Below are the code and all the weights of a small trained network. Each question names an input and a class and asks about switching units off, where a switched-off unit gives its printed mean instead of its output.

import numpy as np


def w(rows, s, z=0):
    codes = np.array(rows[::2]) - 128.0
    scale = np.full(codes.shape[1], s)
    scale[-1] = z or s
    return codes * scale


def norm(h):
    return h / np.sqrt((h * h).mean(-1, keepdims=True) + 1e-5)


def f(y):
    return np.maximum(y, 0)


def log_softmax(a):
    a = a - a.max(-1, keepdims=True)
    return a - np.log(np.exp(a).sum(-1, keepdims=True))


def net(x, mask):
    res = np.array(x, float).reshape(1, 3) / 4 @ E
    u = 0
    for l in range(2):
        y = f(norm(res) @ A[l][:, :-1].T + A[l][:, -1])
        res = res + np.where(mask[u : u + 3], y, B[l][:, -1]) @ B[l][:, :-1]
        u += 3
    return log_softmax(norm(res)[-1] @ U[:, :-1].T + U[:, -1])


A, B = {}, {}
E = w([
[3,103,80,69,100,75,151,155],'x0',
[125,184,146,81,240,88,55,68],'x1',
[76,241,119,87,181,223,150,101],'x2',
],0.002)
A[0] = w([
[202,105,155,146,191,82,57,96,4],'L0N1',
[158,55,140,117,137,3,92,117,219],'L0N2',
[203,108,148,163,109,183,156,128,206],'L0N3',
],0.0051,0.0012)
B[0] = w([
[215,211,136,123,129,253,179,86,207],'L0N1',
[76,186,84,239,32,157,101,216,254],'L0N2',
[114,182,112,243,96,120,82,163,204],'L0N3',
],0.0042,0.0046)
A[1] = w([
[63,161,80,85,60,173,195,173,71],'L1N1',
[96,32,100,79,60,193,249,156,6],'L1N2',
[121,13,115,169,55,3,159,192,213],'L1N3',
],0.0042,0.0022)
B[1] = w([
[147,86,107,199,65,130,71,166,252],'L1N1',
[250,168,240,113,195,132,195,75,184],'L1N2',
[33,130,111,3,200,153,67,78,252],'L1N3',
],0.0053,0.0039)
U = w([
[37,105,93,123,104,114,67,155,188],'0',
[156,75,122,133,148,65,158,120,9],'1',
[190,174,129,230,95,176,135,146,190],'2',
[147,144,151,54,188,145,114,75,163],'3',
[116,132,109,101,189,10,149,103,65],'4',
[166,92,195,109,116,144,168,124,88],'5',
[168,84,113,138,154,49,163,126,12],'6',
[163,80,103,137,151,68,178,123,3],'7',
],0.013,0.0046)

Each question gives the input, the list of numbers given to net, and the class t.
The units are the neurons (one row each of A and B). Each row of codes is followed by its name. A weight is (code - 128) times the scale printed after its matrix; where a second scale follows, it is the last column's (A, B and U).
mask holds one flag per neuron, layer by layer. A switched-off neuron (its flag False) gives its mean, the last column of its row in B, instead of its output. The means were averaged over made-up inputs and are rounded, as every weight is.
A unit's drop is (log p(t) with every unit on - log p(t) with that unit switched off) / (log p(t) with every unit on - log p(t) with every unit switched off).
The circuit of an input: a set's keep is (log p(t) with only the set's units on - log p(t) with every unit switched off) / (log p(t) with every unit on - log p(t) with every unit switched off). Starting from all 6 units, units are removed one at a time, each time the one whose removal leaves the highest keep (on an exact tie, the one counted first), for as long as the keep stays at least 0.8.
circuit, biggest first: the units of the circuit, biggest drop first
most important unit: the unit with the biggest drop
top k neurons: the k neurons with the biggest drops, biggest first
k most important neurons of layer l: the k neurons of layer l with the biggest drops, biggest first
drop when u is switched off: that unit's drop, to one decimal
input [5,-4,1], class 3: circuit, biggest first	(L0N2; L1N2)
input [3,7,-2], class 2: most important unit	L1N3
input [-1,-2,-7], class 0: top 2 neurons	(L1N3; L1N2)
input [-4,1,7], class 3: 2 most important neurons of layer 0	(L0N2; L0N1)
input [7,-4,4], class 5: top 3 neurons	(L1N2; L0N2; L0N3)
input [0,-4,0], class 0: circuit, biggest first	(L0N1; L1N3)
input [2,-6,2], class 5: 2 most important neurons of layer 0	(L0N2; L0N1)
input [5,-3,5], class 2: top 3 neurons	(L1N1; L1N2; L1N3)
input [3,-4,3], class 5: circuit, biggest first	(L1N2; L0N2)
input [0,5,1], class 3: top 3 neurons	(L0N2; L1N1; L0N3)
input [-2,-7,-3], class 0: top 3 neurons	(L1N3; L0N1; L0N3)
input [8,8,6], class 4: 2 most important neurons of layer 1	(L1N3; L1N1)
input [1,2,5], class 3: top 3 neurons	(L0N2; L0N3; L1N1)
input [6,8,3], class 4: 2 most important neurons of layer 1	(L1N1; L1N3)
input [-2,1,3], class 3: most important neuron of layer 1	(L1N1)
input [1,1,3], class 0: top 3 neurons	(L1N2; L0N1; L0N2)
input [-1,-7,-6], class 0: top 2 neurons	(L1N3; L0N1)
input [6,-5,7], class 2: top 2 neurons	(L1N1; L1N2)
input [-2,2,6], class 3: top 4 neurons	(L0N2; L1N1; L0N3; L0N1)
input [4,-1,5], class 2: top 3 neurons	(L1N3; L0N3; L1N1)
input [2,4,-2], class 2: top 2 neurons	(L0N1; L1N3)
input [-4,5,3], class 3: 2 most important neurons of layer 0	(L0N2; L0N3)
input [4,6,3], class 4: top 2 neurons	(L0N2; L0N1)
input [1,-7,-4], class 0: drop when L1N3 is switched off	0.6
input [1,7,-1], class 2: drop when L0N1 is switched off	0.2
input [1,-7,-7], class 0: drop when L1N3 is switched off	0.5
